Below are the code and all the weights of a small trained network. Each question names an input and a class and asks about switching units off, where a switched-off unit gives its printed mean instead of its output.

import numpy as np


def w(rows, s, z=0):
    codes = np.array(rows[::2]) - 128.0
    scale = np.full(codes.shape[1], s)
    scale[-1] = z or s
    return codes * scale


def f(y):
    return np.maximum(y, 0)


def log_softmax(a):
    a = a - a.max(-1, keepdims=True)
    return a - np.log(np.exp(a).sum(-1, keepdims=True))


def net(x, mask):
    res = np.array(x, float).reshape(1, 2) / 4 @ E
    y = f(res @ A[0][:, :-1].T + A[0][:, -1])
    res = res + np.where(mask, y, B[0][:, -1]) @ B[0][:, :-1]
    return log_softmax(res[-1] @ U[:, :-1].T + U[:, -1])


A, B = {}, {}
E = w([
[190,205,200,124],'x0',
[117,102,113,249],'x1',
],0.013)
A[0] = w([
[152,194,164,146,138],'n1',
[120,155,130,5,123],'n2',
[127,124,134,196,176],'n3',
[167,176,144,154,103],'n4',
[178,177,181,148,142],'n5',
[131,179,138,137,94],'n6',
[124,155,126,229,82],'n7',
[118,116,72,112,105],'n8',
[72,66,60,116,104],'n9',
[156,126,121,121,117],'n10',
[121,99,109,118,196],'n11',
[149,109,127,129,116],'n12',
[134,136,139,226,106],'n13',
[131,139,125,147,254],'n14',
],0.018,0.014)
B[0] = w([
[88,107,142,60,209],'n1',
[230,127,127,185,249],'n2',
[180,137,102,118,219],'n3',
[113,83,148,77,176],'n4',
[83,94,129,52,224],'n5',
[123,77,129,111,154],'n6',
[196,97,169,143,201],'n7',
[129,97,156,88,154],'n8',
[108,62,188,41,204],'n9',
[137,123,137,117,136],'n10',
[106,164,82,55,188],'n11',
[123,125,131,133,128],'n12',
[199,111,152,156,210],'n13',
[89,254,25,130,241],'n14',
],0.03,0.016)
U = w([
[253,117,129,141,118],'0',
[107,70,152,73,159],'1',
[127,204,72,126,255],'2',
[59,164,127,170,85],'3',
[94,133,176,143,83],'4',
[139,88,166,144,66],'5',
[67,117,156,182,82],'6',
[134,111,122,175,82],'7',
],0.015,0.0069)

Each question gives the input, the list of numbers given to net, and the class t.
The units are the neurons (one row each of A and B). Each row of codes is followed by its name. A weight is (code - 128) times the scale printed after its matrix; where a second scale follows, it is the last column's (A, B and U).
mask holds one flag per neuron, in row order. A switched-off neuron (its flag False) gives its mean, the last column of its row in B, instead of its output. The means were averaged over made-up inputs and are rounded, as every weight is.
A unit's drop is (log p(t) with every unit on - log p(t) with that unit switched off) / (log p(t) with every unit on - log p(t) with every unit switched off).
unit that matters most: the unit with the biggest drop
top k neurons: the k neurons with the biggest drops, biggest first
drop of u: that unit's drop, to one decimal
input [5,-4], class 1: top 4 neurons => [n5; n1; n13; n3]
input [-5,2], class 1: unit that matters most => n9
input [-4,1], class 1: top 3 neurons => [n9; n2; n8]
input [-4,-2], class 1: top 2 neurons => [n9; n14]
input [-3,-1], class 2: top 4 neurons => [n5; n1; n4; n7]
input [4,1], class 1: top 2 neurons => [n5; n2]
input [-6,-7], class 0: top 2 neurons => [n2; n5]
input [5,-3], class 1: drop of n5 => 0.1
input [2,-3], class 2: drop of n9 => 0.1
input [-3,2], class 2: drop of n5 => 0.3
